What each symbol does to the units:
q734 de q581
q734 ni q64
q734 ko q903
q734 si q384
q734 va q610
q734 du q360
q419 de q961
q419 ni q641
q419 ko q917
q419 si q533
q419 va q806
q419 du q170
q667 de q87
q667 ni q496
q667 ko q828
q667 si q205
q667 va q726
q667 du q697
q581 de q964
q581 ni q806
q581 ko q484
q581 si q170
q581 va q903
q581 du q923
q848 de q853
q848 ni q903
q848 ko q813
q848 si q923
q848 va q763
q848 du q679
q697 de q979
q697 ni q667
q697 ko q434
q697 si q702
q697 va q192
q697 du q608
q578 de q641
q578 ni q308
q578 ko q837
q578 si q58
q578 va q961
q578 du q143
q828 de q32
q828 ni q194
q828 ko q229
q828 si q87
q828 va q205
q828 du q434
q721 de q194
q721 ni q360
q721 ko q679
q721 si q496
q721 va q32
q721 du q726
q964 de q823
q964 ni q917
q964 ko q143
q964 si q64
q964 va q484
q964 du q610
q923 de q610
q923 ni q581
q923 ko q853
q923 si q813
q923 va q848
q923 du q194
q384 de q170
q384 ni q143
q384 ko q581
q384 si q903
q384 va q734
q384 du q763
q903 de q484
q903 ni q823
q903 ko q170
q903 si q581
q903 va q384
q903 du q848
q773 de q848
q773 ni q610
q773 ko q763
q773 si q360
q773 va q455
q773 du q32
q853 de q384
q853 ni q484
q853 ko q734
q853 si q610
q853 va q813
q853 du q455
q484 de q143
q484 ni q533
q484 ko q64
q484 si q964
q484 va q170
q484 du q853
q783 de q613
q783 ni q166
q783 ko q682
q783 si q60
q783 va q421
q783 du q218
q170 de q64
q170 ni q419
q170 ko q964
q170 si q484
q170 va q581
q170 du q813
q702 de q753
q702 ni q205
q702 ko q979
q702 si q434
q702 va q697
q702 du q595
q982 de q308
q982 ni q425
q982 ko q842
q982 si q628
q982 va q641
q982 du q533
q806 de q917
q806 ni q837
q806 ko q533
q806 si q419
q806 va q823
q806 du q581
q823 de q533
q823 ni q58
q823 ko q419
q823 si q806
q823 va q143
q823 du q903
q143 de q419
q143 ni q578
q143 ko q806
q143 si q823
q143 va q64
q143 du q384
q813 de q734
q813 ni q170
q813 ko q610
q813 si q853
q813 va q923
q813 du q914
q64 de q806
q64 ni q961
q64 ko q823
q64 si q143
q64 va q964
q64 du q734
q434 de q276
q434 ni q828
q434 ko q753
q434 si q979
q434 va q702
q434 du q119
q610 de q903
q610 ni q964
q610 ko q384
q610 si q734
q610 va q853
q610 du q773
q837 de q628
q837 ni q749
q837 ko q982
q837 si q641
q837 va q58
q837 du q806
q595 de q570
q595 ni q702
q595 ko q166
q595 si q119
q595 va q608
q595 du q674
q87 de q721
q87 ni q914
q87 ko q32
q87 si q229
q87 va q828
q87 du q979
q425 de q421
q425 ni q613
q425 ko q674
q425 si q101
q425 va q215
q425 du q982
q763 de q813
q763 ni q384
q763 ko q923
q763 si q848
q763 va q360
q763 du q496
q360 de q923
q360 ni q734
q360 ko q848
q360 si q763
q360 va q773
q360 du q721
q455 de q763
q455 ni q853
q455 ko q360
q455 si q773
q455 va q914
q455 du q229
q218 de q425
q218 ni q783
q218 ko q215
q218 si q749
q218 va q308
q218 du q58
q533 de q578
q533 ni q982
q533 ko q961
q533 si q917
q533 va q419
q533 du q484
q166 de q192
q166 ni q979
q166 ko q297
q166 si q570
q166 va q119
q166 du q783
q842 de q749
q842 ni q674
q842 ko q218
q842 si q308
q842 va q628
q842 du q961
q682 de q595
q682 ni q297
q682 ko q608
q682 si q613
q682 va q60
q682 du q215
q119 de q297
q119 ni q434
q119 ko q570
q119 si q166
q119 va q595
q119 du q421
q205 de q229
q205 ni q679
q205 ko q87
q205 si q828
q205 va q667
q205 du q702
q917 de q58
q917 ni q628
q917 ko q578
q917 si q961
q917 va q533
q917 du q964
q58 de q982
q58 ni q218
q58 ko q641
q58 si q837
q58 va q578
q58 du q823
q914 de q360
q914 ni q813
q914 ko q773
q914 si q455
q914 va q194
q914 du q87
q60 de q608
q60 ni q570
q60 ko q613
q60 si q682
q60 va q783
q60 du q749
q194 de q773
q194 ni q923
q194 ko q455
q194 si q914
q194 va q679
q194 du q828
q679 de q455
q679 ni q848
q679 ko q914
q679 si q194
q679 va q496
q679 du q205
q961 de q837
q961 ni q842
q961 ko q58
q961 si q578
q961 va q917
q961 du q64
q192 de q434
q192 ni q726
q192 ko q702
q192 si q697
q192 va q297
q192 du q613
q570 de q697
q570 ni q753
q570 ko q192
q570 si q297
q570 va q166
q570 du q60
q32 de q679
q32 ni q773
q32 ko q496
q32 si q721
q32 va q229
q32 du q276
q308 de q215
q308 ni q421
q308 ko q749
q308 si q218
q308 va q842
q308 du q578
q421 de q682
q421 ni q119
q421 ko q60
q421 si q783
q421 va q674
q421 du q308
q674 de q60
q674 ni q595
q674 ko q783
q674 si q421
q674 va q101
q674 du q842
q726 de q828
q726 ni q721
q726 ko q205
q726 si q667
q726 va q276
q726 du q192
q641 de q842
q641 ni q215
q641 ko q628
q641 si q982
q641 va q837
q641 du q419
q613 de q119
q613 ni q192
q613 ko q595
q613 si q608
q613 va q682
q613 du q425
q276 de q205
q276 ni q32
q276 ko q667
q276 si q726
q276 va q753
q276 du q297
q753 de q667
q753 ni q229
q753 ko q726
q753 si q276
q753 va q979
q753 du q570
q496 de q914
q496 ni q763
q496 ko q194
q496 si q679
q496 va q721
q496 du q667
q297 de q702
q297 ni q276
q297 ko q697
q297 si q192
q297 va q570
q297 du q682
q229 de q496
q229 ni q455
q229 ko q721
q229 si q32
q229 va q87
q229 du q753
q628 de q218
q628 ni q101
q628 ko q308
q628 si q842
q628 va q982
q628 du q917
q101 de q783
q101 ni q608
q101 ko q421
q101 si q674
q101 va q425
q101 du q628
q749 de q101
q749 ni q60
q749 ko q425
q749 si q215
q749 va q218
q749 du q837
q979 de q726
q979 ni q87
q979 ko q276
q979 si q753
q979 va q434
q979 du q166
q608 de q166
q608 ni q697
q608 ko q119
q608 si q595
q608 va q613
q608 du q101
q215 de q674
q215 ni q682
q215 ko q101
q215 si q425
q215 va q749
q215 du q641

The rows follow the links: the fewer symbols apart two units are, the more alike their rows tend to be.

Each row is also shifted at random along 4 hidden directions that mean nothing.

Some units, each with a row of numbers:
q806: (110, -45, -27, -32, 132, -53, -13, -141, -43, -13, 68, -73, 28, 26, 40, 31, -112, -67, 5, 6, -127, -33, 12, 14, 2, -11, 50, 36, -2, -55, 33, -56, 113, -10, 64, 77, 64, -66, 6, 134, -7, -19, 49)
q667: (-12, -23, -69, 49, -28, 52, 46, -98, 2, 89, -108, 23, -141, 203, 94, 65, 84, 237, -15, 58, 90, 184, -14, -83, 79, -55, 81, 30, 67, 68, 15, -113, 11, 14, -133, -1, 63, 90, -37, -81, 36, -39, 141)
q32: (-68, -49, -149, 51, -26, -100, 23, -31, -66, -50, 14, 68, -166, 96, 17, 39, -108, -18, -6, -25, 95, -6, -35, -67, 22, 89, 93, -101, 40, -4, 40, 97, -8, 158, 81, 35, 34, -15, 81, -10, -84, -99, -83)
q749: (21, 81, 112, -122, 52, 75, 63, -180, 31, -54, 103, -59, 55, -108, 101, -68, 75, -86, -1, 93, -97, 12, 145, 2, -29, -35, 32, -25, -12, -342, 129, 20, 19, 24, -70, -40, 236, 60, 25, 147, -73, 78, 164)
q608: (-21, 40, 77, -82, -29, 43, 32, 45, 86, 65, -24, -10, -80, -15, -39, -67, -4, -2, -7, -31, -78, 70, -74, -111, 73, -12, 81, -48, 33, 224, -103, 28, -23, -182, -32, -131, -35, -18, -6, 67, 61, -113, -27)
q828: (-13, -9, -139, 141, -78, 96, -15, -65, -2, 92, -61, -45, -81, 250, 43, 80, 59, 322, -143, 91, 116, 77, -101, 58, 109, -60, 55, 81, 166, 74, 37, -117, 128, 49, -215, 20, 51, 50, -128, 21, 89, -89, 102)
q917: (80, -1, 62, -17, 78, 148, -46, 72, -12, -87, 164, -29, 207, -199, -22, -63, 57, -155, -57, 0, -118, -196, -40, 188, -9, -10, -95, 64, 88, -124, -42, 54, 24, -90, -61, 12, -103, -34, -129, 122, 33, 92, -108)
q87: (-27, 16, -112, 74, -91, 124, 10, -60, 62, 17, 52, -21, -140, 84, -13, 83, -10, 70, -113, 97, 158, -46, -79, -20, 20, 5, 12, -29, 9, -26, 67, 131, 23, 77, 29, 4, -30, 12, -7, -3, -53, -48, -15)
q682: (-55, 40, 78, -59, -61, -76, -52, 144, 20, 52, -101, 17, 3, 20, -54, -171, -51, 32, 42, -153, -124, 51, -52, -89, 56, 38, 102, -90, 73, 316, -126, -32, 7, -147, -23, -132, -51, -67, 15, 23, 85, -148, -53)
q982: (34, 38, 117, -53, -19, -106, -37, 116, 5, 91, -131, -127, 85, 8, -63, -66, -135, -18, 0, -144, -64, 15, -32, 1, 8, 1, -56, 0, -36, 310, -111, -140, 62, -119, 22, -84, -91, -149, 38, 17, 124, -18, -36)
q783: (-71, 113, 89, -22, -59, -125, -100, 122, 33, -49, -76, 78, 84, -70, -22, -162, 55, 105, 62, -12, -143, -18, 109, -1, -47, 1, 43, -55, 45, -98, 32, 3, 9, 27, -75, -45, 166, 20, 15, 9, -5, -71, 101)
q205: (-5, 25, -46, 78, -69, 99, 48, -58, 28, 42, -44, -1, -145, 170, 74, 59, 6, 60, -83, -16, 89, 112, -86, -135, 68, 5, 16, -79, 78, 57, -28, 33, -2, 18, -55, -67, -23, 2, -34, -54, -5, -101, 52)
q674: (-27, 95, 81, 2, -129, 30, -100, 212, 34, -81, 7, -29, 126, -59, -20, -246, 26, -6, -109, -123, -30, -129, -41, 148, -13, 34, -33, -66, 125, 80, -56, 21, 30, -66, -144, -134, -64, -41, -52, 69, 54, -24, -64)
q58: (71, 1, 36, -67, -14, -40, -86, 16, 101, -78, 77, 31, 22, -59, -53, 3, 75, 40, 40, 210, 85, -93, 135, 186, -113, -62, -81, 169, -319, 55, 86, -101, -81, -27, 54, 71, 15, 106, 178, 16, 94, 228, 37)
q763: (78, -27, -127, 147, 23, -48, 6, -119, -41, 96, -130, -12, -63, 195, 36, 252, -39, 233, -21, 84, 32, 142, -25, -7, 29, -69, -25, 112, 8, 37, 29, -203, 21, 117, -44, 102, 23, 3, -42, -42, 56, 5, 136)
q578: (63, -5, 22, 5, 70, -167, -67, -11, -31, -116, 17, 50, 66, -16, 58, -32, 40, 47, 36, 66, -76, 31, 80, 179, -42, -9, -25, 94, -85, -71, 53, -225, -52, 77, -84, 67, 102, 69, 110, 47, 77, 129, 92)
q119: (-4, 61, 38, -98, -29, 70, 91, -126, 147, -13, 82, 8, -165, -23, -9, 23, 52, -27, 1, 162, -4, 97, -15, -101, 22, -10, 54, -33, -86, -24, 48, 78, -95, -30, -14, -95, 84, 77, 89, 114, -16, -26, 69)
q360: (93, -10, -22, 98, 9, 19, 26, -14, -13, 23, -84, 48, -49, 43, 13, 190, -78, -92, 3, -65, -16, 94, -96, -124, -14, 22, -115, -76, -5, 46, -75, 21, -92, 33, 83, 24, -137, -63, -48, -140, -38, -43, -11)
q64: (139, 27, 9, 14, 34, 114, -94, -32, 93, 36, 30, -79, 105, -48, -41, 76, -49, -20, -6, 56, -39, -162, 43, -18, -96, -85, -124, 70, -101, -55, 33, 69, 98, -110, 143, 86, -26, -72, -107, -66, 18, 38, 82)
q813: (20, -68, -108, 101, 72, -39, 45, -80, -144, 76, -76, -82, 68, 79, 4, 131, -95, 78, -43, -45, -19, 5, -49, 63, 55, -14, -7, 47, 165, -126, 9, -66, 127, 133, -25, 104, 24, -84, -119, 63, -60, -43, 2)
q914: (-7, -61, -51, 133, 63, -76, 24, 114, -169, 20, -141, 174, 62, 45, 74, 54, 12, 36, 73, -201, -126, 125, -86, -60, 69, 51, 11, -38, 254, 52, -155, -82, -39, 28, -83, 48, -106, -12, -173, -135, 11, -131, -53)
q964: (139, -16, -26, 90, 53, -81, -116, -82, -30, 10, -103, -32, 78, 154, 71, 77, -62, 151, 11, -25, -55, 21, 70, 16, -22, -87, -39, 78, -28, 46, 24, -218, 93, 14, 8, 113, 73, -37, -42, -98, 86, 25, 185)

The symbols that take the first to the second take the third to the fourth, perhaps in another order. What is the fourth?
Answer with the unit's name.
(-1, 69, 112, -103, 27, 128, 50, -84, 37, -36, 101, -108, 91, -118, 59, -113, 75, -101, -54, 19, -91, -27, 62, 35, 5, -29, -9, -30, 72, -202, 43, 51, 52, -50, -95, -77, 101, -15, -42, 164, -14, 37, 83)
to (43, 110, 175, -116, 40, -31, 18, -41, 57, 45, -36, -89, 110, -163, -61, -22, -77, -158, 93, -44, -164, 6, 93, -120, -58, -14, -87, -84, -80, -110, 5, 73, 5, -61, 111, -72, 69, -100, 20, 14, -54, -4, 85)
as (-19, 20, 8, -61, -56, -82, -47, 19, 33, -112, 61, -17, -80, 87, 84, -172, -5, 0, -63, 35, 106, -4, 35, 123, -4, 39, 62, -26, -113, 144, 54, -107, -15, 43, -71, -81, 74, 50, 230, 95, 89, 43, 12)
to q218

(67, -14, 25, 13, 115, -161, -27, -94, -97, -159, 47, 101, 84, -22, 115, -6, 34, 8, 58, 66, -134, 60, 130, 141, -51, -5, 17, 78, -26, -219, 99, -204, -46, 134, -93, 101, 161, 84, 88, 93, 15, 104, 143)
to (56, 80, 170, -26, -32, -81, -68, 155, 16, 18, -119, -73, 160, -104, -70, -82, -103, -127, 3, -173, -127, -33, -19, 0, -55, 18, -132, -71, -5, 140, -108, -25, -2, -82, 30, -87, -106, -138, -17, -5, 55, -5, -52)
as (36, -4, 113, -175, -6, 95, 52, -15, 100, 87, 71, -213, -46, -41, -48, -92, -93, -187, -51, -29, 47, -62, -49, -34, 17, -9, -2, -8, -140, 268, -58, 45, 63, -229, 113, -110, -118, -84, 94, 103, 71, 36, -126)
to q425

(59, -15, -27, 161, 49, -25, 10, 47, -107, 57, -175, 91, 39, 103, 77, 153, -27, 66, 5, -166, -112, 168, -131, -87, 52, 6, -64, -20, 195, 67, -145, -140, -42, 31, -102, 19, -108, -50, -170, -131, 43, -95, 10)
to (27, -76, -81, 22, 9, 31, 64, -24, -79, 52, 36, -140, -40, 37, -50, 120, -166, -139, -76, -56, 120, -85, -113, 28, 14, 47, -52, 2, -26, 85, -42, 80, 59, 33, 157, 50, -163, -110, 11, 21, -46, 5, -180)
as (24, 33, 134, -137, 20, 104, 66, -28, 30, 33, 59, -174, 54, -60, 19, -125, -43, -202, -66, -81, -62, -11, -36, -13, 28, -8, 0, -61, 32, 55, -54, 49, 70, -146, -22, -124, -19, -89, -11, 140, 12, -23, -39)
to q674

(66, -76, -49, -13, 114, -106, -30, -87, -82, -78, 80, 16, 40, 71, 97, -21, 13, 96, -9, 93, -44, 16, 46, 220, 19, -52, 71, 166, -35, 7, 47, -259, 27, 53, -107, 106, 103, 78, 82, 136, 108, 104, 48)
to (72, -12, 55, -20, 9, -128, -45, 110, -11, -104, 29, 18, 27, -8, 35, -67, -80, -181, -9, -96, 2, -41, -46, 130, -37, 68, -53, -20, -108, 215, -84, -116, -86, -33, 11, -17, -131, -22, 141, 35, 96, 80, -129)
as (-79, 17, -2, -32, -110, -157, -115, 123, 43, -43, -34, 14, -58, 112, -2, -193, -29, 145, -19, -33, 60, -9, 30, 107, 1, 44, 116, 7, -83, 297, -3, -143, 2, -9, -65, -75, 47, 42, 188, 50, 125, -32, -18)
to q60

(-52, 45, 52, -66, 7, -61, 7, -22, 66, 64, -47, 53, -24, 4, -44, -74, 67, 184, 84, 71, -118, 100, 73, -87, 40, -60, 126, 26, 1, 43, 3, -58, -4, -89, -69, -41, 167, 65, 19, 43, 41, -77, 135)
to (-10, 8, -40, -51, -18, -62, 69, -137, 55, 38, 13, 2, -239, 178, 76, 14, -1, 119, -32, 124, 28, 228, -58, -37, 98, -10, 153, 27, -51, 212, 9, -142, -72, -10, -97, -83, 98, 74, 158, 145, 75, -70, 68)
as (5, 54, 112, -111, 3, 63, 31, -23, 28, -90, 104, -84, 3, -44, 83, -156, -5, -189, -62, -42, -22, -22, -7, 44, -15, 23, 6, -101, 0, -36, -5, 32, 2, -31, -63, -125, 37, -23, 67, 149, -4, 33, -5)
to q674

(108, -28, -44, -32, 91, 49, -43, -138, 49, 31, 101, -86, 33, 1, -37, 79, -54, 7, 2, 115, -31, -124, 45, 38, -39, -90, -1, 120, -123, -50, 84, 9, 124, -78, 119, 104, 57, -33, 1, 72, 15, 61, 76)
to (56, 11, 79, -1, 67, -209, -33, 29, -68, -145, -8, 48, 67, -5, 99, -48, -68, -141, 36, -101, -120, 56, 28, 90, -56, 77, -27, -45, -33, 14, -41, -177, -90, 68, -7, 0, 1, -19, 119, 35, 42, 41, -3)
as (130, 10, 57, 58, 37, 13, -67, 1, 19, -48, -57, 35, 99, -26, 62, 61, -77, -171, 58, -105, -66, -72, 72, -100, -120, 0, -154, -77, -99, -73, -19, 24, -29, -20, 135, 74, -46, -75, -38, -175, -18, 44, 73)
to q419

(13, -42, 42, -146, -8, 50, 43, -81, 80, -1, 131, -163, -133, 65, 57, -114, -45, -106, -85, 58, 128, -10, -19, 60, 17, -6, 74, 16, -179, 235, 14, -60, 44, -112, 7, -90, -25, 3, 197, 147, 98, 87, -59)
to (56, 52, 91, -36, 17, -49, -92, 47, 44, -105, 23, 53, 119, -134, -28, -34, 62, -47, 37, 58, -38, -81, 94, 133, -106, -13, -127, 61, -147, -81, 44, -56, -76, 2, 17, 31, 7, 27, 53, -13, 38, 152, 37)
as (-61, 1, 21, -26, -50, 158, 75, -2, 82, 80, -16, 33, -117, 19, 15, 34, 81, 24, 15, 36, 132, 90, -4, -159, 46, -18, -5, -41, -37, 68, -34, 94, -60, -76, 22, -51, -70, 75, -22, -138, -10, -9, 0)
to q297

(40, -94, -12, 48, 78, -40, -10, -3, -111, -62, -10, 76, 98, 14, 122, 15, 62, -41, 53, -65, 23, -15, 98, 71, -50, -8, -49, 41, 6, -124, 20, -105, -2, 50, 9, 135, -18, 56, -33, -142, 16, 103, 12)
to (135, -39, -52, 28, 37, -4, -107, -104, 66, 58, -9, -89, 6, 107, -3, 96, -64, 108, 4, 89, 22, -79, 41, 30, -56, -93, -34, 164, -171, 105, 61, -115, 102, -59, 114, 116, 28, -16, 15, -48, 78, 65, 109)
as (-77, 110, 64, -36, -76, 20, -102, 112, 109, 33, -11, 43, 97, -120, -114, -146, 116, 153, 51, 48, -102, -86, 102, 5, -33, -48, 24, 29, 13, -27, 30, 68, 24, -107, -57, -53, 107, 37, -61, -4, 13, -20, 83)
to q119

(-11, -66, 19, 35, 142, -27, 60, -9, -210, -68, -5, 56, 193, -131, 101, 5, -23, -223, 63, -190, -140, -27, 74, -7, -13, 67, -54, -90, 218, -399, -8, 62, 18, 133, 25, 90, 22, -46, -155, -54, -153, -11, -36)
to (103, -62, 20, 91, 92, -125, -81, -3, -123, -51, -132, 61, 61, 120, 170, 26, -62, 0, 46, -140, -50, 79, 54, -17, -39, -8, -43, -24, 14, 29, -39, -211, -9, 61, 6, 90, 1, -30, -10, -161, 56, 11, 105)
as (-79, -26, -89, 39, 10, 45, 22, 37, -45, -42, 77, 149, 9, -146, -67, 39, 70, -56, 65, 18, 4, -138, 22, -47, -33, 57, 12, -46, 46, -275, 37, 262, -42, 73, 103, 76, 0, 51, -92, -69, -157, -31, -112)
to q455

(-14, 5, -136, 94, -78, 68, 0, -83, 18, 12, 18, -14, -135, 133, 18, 95, -23, 148, -108, 74, 117, 9, -68, -16, 35, 8, 40, -20, 58, -44, 69, 51, 33, 109, -47, 18, 48, 10, -15, 11, -40, -81, 53)
to (34, -91, -132, 59, 3, 20, 20, -42, -76, 89, 5, -144, 5, 99, -55, 122, -77, 77, -81, 21, 139, -75, -91, 113, 54, -36, 0, 124, 33, 102, 8, -39, 124, 39, 45, 107, -100, -67, -59, 43, 20, 32, -113)
as (85, -76, -3, -21, 145, -82, -7, -89, -96, -71, 96, 4, 71, 9, 90, -16, -39, -37, 7, 12, -118, -5, 18, 144, 34, -16, 70, 89, 35, -74, 27, -148, 50, 30, -46, 81, 66, 11, 13, 158, 48, 39, 20)
to q425

(-59, 103, 127, -97, -5, -277, -17, -9, 11, -82, -94, 142, -78, -36, 42, -132, -83, -99, 181, -99, -183, 140, 160, -236, -71, 88, 107, -219, -93, -86, 26, 53, -125, 89, 116, -73, 199, -26, 195, -40, -109, -129, 120)
to (-2, 42, 40, -30, -37, 25, 57, -31, 46, 16, 4, -23, -140, 81, 36, -30, 5, 20, -66, 5, -49, 152, -143, -75, 94, 7, 72, -57, 66, 182, -58, -30, -41, -59, -125, -143, -15, 4, 32, 147, 59, -95, -5)
as (-38, 23, -99, 107, -56, -2, 6, -10, -61, -37, -18, 19, -42, 57, 34, 28, -85, -7, -93, -95, 6, -18, -99, -80, 15, 62, 27, -140, 210, -130, -6, 139, 22, 152, -44, -14, 10, -71, -100, 6, -130, -162, -27)
to q194

(50, -12, -75, 57, 16, 81, 45, -65, -11, 52, 19, -111, -14, -15, -81, 184, -108, -73, -46, 31, 85, -79, -73, -19, -19, 1, -107, 15, -15, -55, 7, 129, 52, 62, 139, 85, -84, -93, -51, 0, -64, 6, -52)
to (-1, -93, -12, -1, 48, 135, 13, 59, -57, -42, 101, 25, 115, -123, 7, -11, 83, -178, 26, -18, 103, -180, 52, 92, -47, 9, -99, 65, -52, -135, 1, 97, 11, -47, 85, 117, -136, 48, -78, -102, -30, 147, -135)
as (-26, 72, -8, -26, -73, 82, 41, -27, 86, -4, 55, -54, -123, 43, -11, 3, 49, 64, -113, 96, 20, 83, -124, 18, 62, -5, 48, -1, 28, 141, -17, 4, -58, -54, -133, -131, -8, 34, 16, 157, 47, -33, -21)
to q702

(31, -84, -110, 51, 30, 55, 54, -22, -66, 86, 33, -144, 8, 52, -69, 136, -108, -17, -77, -13, 116, -83, -86, 78, 42, 9, -37, 69, 17, 42, -10, 48, 80, 23, 77, 75, -126, -93, -52, 31, -20, 16, -126)
to (120, -28, 15, 42, 20, -9, -98, 19, 37, -34, -39, -18, 31, 44, 50, 49, -83, -79, 21, -66, 42, -45, 27, -38, -74, -21, -105, 11, -159, 108, -16, -59, -1, -47, 134, 76, -85, -45, 14, -185, 61, 56, 36)
as (42, -55, -58, 81, 78, -60, 14, -71, -50, -1, -66, 181, -64, 58, 72, 164, 68, 95, 114, 52, -13, 163, 46, -77, -7, -31, 9, 37, -22, -95, 3, -107, -116, 97, 15, 119, 38, 97, -24, -173, -4, 9, 98)
to q610

(2, -114, -99, 76, 24, 104, 39, 73, -126, 94, 23, -143, 136, 25, -63, 43, -49, 28, -123, -89, 70, -136, -132, 159, 83, -12, -36, 107, 178, 103, -72, -4, 170, -25, -23, 59, -170, -83, -191, 59, 28, 17, -193)
to (-3, -131, -13, 41, 92, -95, 17, 24, -189, -38, -29, 38, 85, 44, 133, -15, -43, -133, 34, -201, -12, 3, 24, 53, 10, 49, 2, -38, 84, -49, -62, -109, 13, 74, 0, 88, -59, -11, -20, -84, -4, 25, -84)
as (-35, 136, 74, -15, -64, 80, 63, 30, 78, -56, 53, -14, -53, -112, -19, -35, -19, -168, -104, -39, -69, 31, -136, -63, 21, 77, -53, -177, 126, -105, -43, 176, -100, 37, -93, -160, -36, -40, -35, 144, -107, -94, -41)
to q697

(-9, -122, -56, 16, 93, -42, 74, -6, -169, 11, -1, -31, 66, 9, 41, 26, -85, -125, -12, -151, 29, -37, -37, 59, 14, 72, 15, 5, 109, -53, -44, -8, 79, 77, 64, 87, -86, -66, -48, 4, -56, -1, -147)
to (-50, -63, -201, 85, -81, -66, -4, -72, -23, -4, 16, -5, -225, 228, 20, 61, -68, 186, -85, 81, 197, 35, -76, 5, 45, 32, 121, 10, -18, 119, 63, -23, 29, 135, 6, 40, 41, 36, 120, 32, -9, -77, -15)
as (70, -78, -22, 51, 32, 61, -70, 60, -30, -29, 8, 44, 97, 36, 63, 10, 81, 23, 11, -7, 95, -73, 33, 114, -43, -47, -77, 118, -78, 45, 0, -114, 24, -46, 15, 110, -97, 51, -50, -169, 90, 149, 0)
to q679

(-101, 74, -28, 45, -89, -117, 24, 71, -49, -42, -65, 5, -36, 45, -19, -63, -11, 100, -68, -30, 6, 97, -83, 64, 60, 70, 50, -79, 156, 14, -9, -26, -37, 159, -184, -106, 54, -12, 36, 123, -21, -83, -29)
to (-113, -25, -12, 8, -61, 68, 61, 55, -23, 125, -112, 35, -55, 76, -2, -21, 112, 136, 32, -38, 84, 124, -28, -97, 89, -18, 77, 10, 74, 157, -69, -30, -3, -76, -79, -47, -41, 63, -72, -99, 38, -47, -8)
as (-74, -118, -159, 52, -30, 138, -16, 105, 13, 47, 111, 95, -26, -24, -114, 30, 144, 152, 21, 148, 200, -164, -29, 107, 22, -37, 45, 188, -61, 112, 6, 85, 7, -103, 35, 127, -136, 129, -84, -96, 33, 68, -192)
to q763

